Here is a tiny trained network, its code and every weight. The questions are about switching its units off for an input and a class, where a switched-off unit gives its printed mean instead of its output.

import numpy as np


def w(rows, s, z=0):
    codes = np.array(rows[::2]) - 128.0
    scale = np.full(codes.shape[1], s)
    scale[-1] = z or s
    return codes * scale


def f(y):
    return np.maximum(y, 0)


def log_softmax(a):
    a = a - a.max(-1, keepdims=True)
    return a - np.log(np.exp(a).sum(-1, keepdims=True))


def net(x, mask):
    res = np.array(x, float).reshape(1, 5) / 4 @ E
    y = f(res @ A[0][:, :-1].T + A[0][:, -1])
    res = res + np.where(mask, y, B[0][:, -1]) @ B[0][:, :-1]
    return log_softmax(res[-1] @ U[:, :-1].T + U[:, -1])


A, B = {}, {}
E = w([
[165,136,151,160,177,166,248,82,112],'x0',
[31,160,40,106,160,133,134,56,112],'x1',
[88,108,191,89,45,152,148,66,154],'x2',
[80,150,201,83,185,144,109,173,36],'x3',
[99,28,156,179,198,117,68,75,128],'x4',
],0.014)
A[0] = w([
[136,115,109,121,115,111,155,117,175,35],'N0',
[102,36,154,173,181,103,107,81,118,39],'N1',
[148,117,88,131,131,121,123,83,161,75],'N2',
[96,135,148,121,95,139,125,85,129,19],'N3',
[194,119,114,162,149,131,116,187,107,73],'N4',
[109,146,122,155,146,116,180,86,109,65],'N5',
[159,151,171,185,141,170,208,120,102,62],'N6',
[31,159,68,99,147,139,134,68,103,62],'N7',
[146,221,106,85,77,122,178,166,113,50],'N8',
[190,125,250,157,112,118,118,166,151,69],'N9',
[133,184,106,91,103,140,169,156,120,54],'N10',
[159,131,133,125,175,162,186,91,115,45],'N11',
[99,118,143,82,91,152,133,85,130,124],'N12',
[89,116,195,79,64,152,144,69,153,52],'N13',
[70,152,189,73,186,143,110,154,63,64],'N14',
[138,109,65,179,103,117,134,120,202,59],'N15',
[145,169,57,152,191,85,118,150,104,48],'N16',
[87,143,114,98,86,74,40,169,139,67],'N17',
[102,133,148,119,151,140,144,167,93,1],'N18',
[139,130,111,131,108,154,82,132,109,17],'N19',
[116,164,68,147,176,133,114,132,121,104],'N20',
],0.016,0.0085)
B[0] = w([
[158,124,128,128,96,122,132,113,87,157],'N0',
[61,73,71,204,150,240,63,155,151,235],'N1',
[151,170,117,131,77,139,146,133,73,172],'N2',
[143,77,174,124,167,99,138,143,89,160],'N3',
[126,111,207,131,130,86,154,139,121,180],'N4',
[144,152,106,70,137,104,98,144,160,181],'N5',
[132,135,81,51,158,96,88,94,157,215],'N6',
[107,93,142,105,47,95,176,252,205,250],'N7',
[46,92,109,188,160,222,73,152,106,245],'N8',
[112,106,130,116,73,103,181,202,185,218],'N9',
[81,88,100,184,110,167,90,137,123,203],'N10',
[122,140,118,57,144,110,67,88,151,193],'N11',
[129,137,184,152,177,111,141,120,121,194],'N12',
[142,113,200,156,190,83,141,98,90,224],'N13',
[223,202,82,152,47,159,181,53,62,243],'N14',
[183,162,83,126,78,153,195,58,56,205],'N15',
[146,98,214,152,170,99,132,116,93,208],'N16',
[134,150,77,44,186,96,77,73,176,227],'N17',
[172,133,112,134,98,124,116,107,94,160],'N18',
[131,110,124,101,142,115,113,105,129,140],'N19',
[121,98,208,126,153,84,173,144,139,198],'N20',
],0.012,0.021)
U = w([
[85,88,80,218,142,199,57,158,116,117],'0',
[199,155,79,143,42,128,176,83,46,115],'1',
[127,93,148,95,57,73,173,232,190,104],'2',
[136,124,75,2,186,74,49,92,160,112],'3',
[146,94,252,172,198,63,140,127,75,115],'4',
[114,175,130,163,140,109,147,148,160,251],'5',
],0.0099,0.028)

Each question gives the input, the list of numbers given to net, and the class t.
The units are the neurons (one row each of A and B). Each row of codes is followed by its name. A weight is (code - 128) times the scale printed after its matrix; where a second scale follows, it is the last column's (A, B and U).
mask holds one flag per neuron, in row order. A switched-off neuron (its flag False) gives its mean, the last column of its row in B, instead of its output. The means were averaged over made-up inputs and are rounded, as every weight is.
A unit's drop is (log p(t) with every unit on - log p(t) with that unit switched off) / (log p(t) with every unit on - log p(t) with every unit switched off).
most important unit: the unit with the biggest drop
top k neurons: the k neurons with the biggest drops, biggest first
drop when u is switched off: that unit's drop, to one decimal
input [3,5,1,-5,-7], class 0: most important unit => N8
input [7,-5,6,-3,6], class 3: top 3 neurons => [N6, N8, N7]
input [7,-8,-7,-2,0], class 2: top 3 neurons => [N9, N4, N17]
input [5,8,4,3,6], class 2: top 2 neurons => [N7, N8]
input [-8,4,-8,-1,-6], class 3: top 2 neurons => [N17, N13]
input [3,0,1,4,-3], class 1: top 2 neurons => [N1, N14]
input [-3,8,-4,-6,1], class 2: top 2 neurons => [N7, N14]
input [1,2,2,4,3], class 1: top 2 neurons => [N14, N8]
input [7,6,-6,-1,-3], class 3: top 3 neurons => [N11, N6, N9]
input [-5,-7,-6,-3,-7], class 0: top 3 neurons => [N8, N7, N10]
input [2,1,8,1,-8], class 0: top 4 neurons => [N8, N10, N16, N20]
input [-8,8,3,3,5], class 2: top 2 neurons => [N7, N6]
input [4,4,8,-7,-4], class 4: top 2 neurons => [N13, N14]
input [7,-7,-5,4,2], class 2: most important unit => N9
input [4,1,-7,2,5], class 4: top 4 neurons => [N16, N8, N20, N4]
input [6,-3,-6,-4,-8], class 0: drop when N8 is switched off => 1.6
input [-7,-2,-8,3,-1], class 4: drop when N5 is switched off => 0.2
input [-3,6,4,8,-3], class 1: drop when N14 is switched off => 4.9
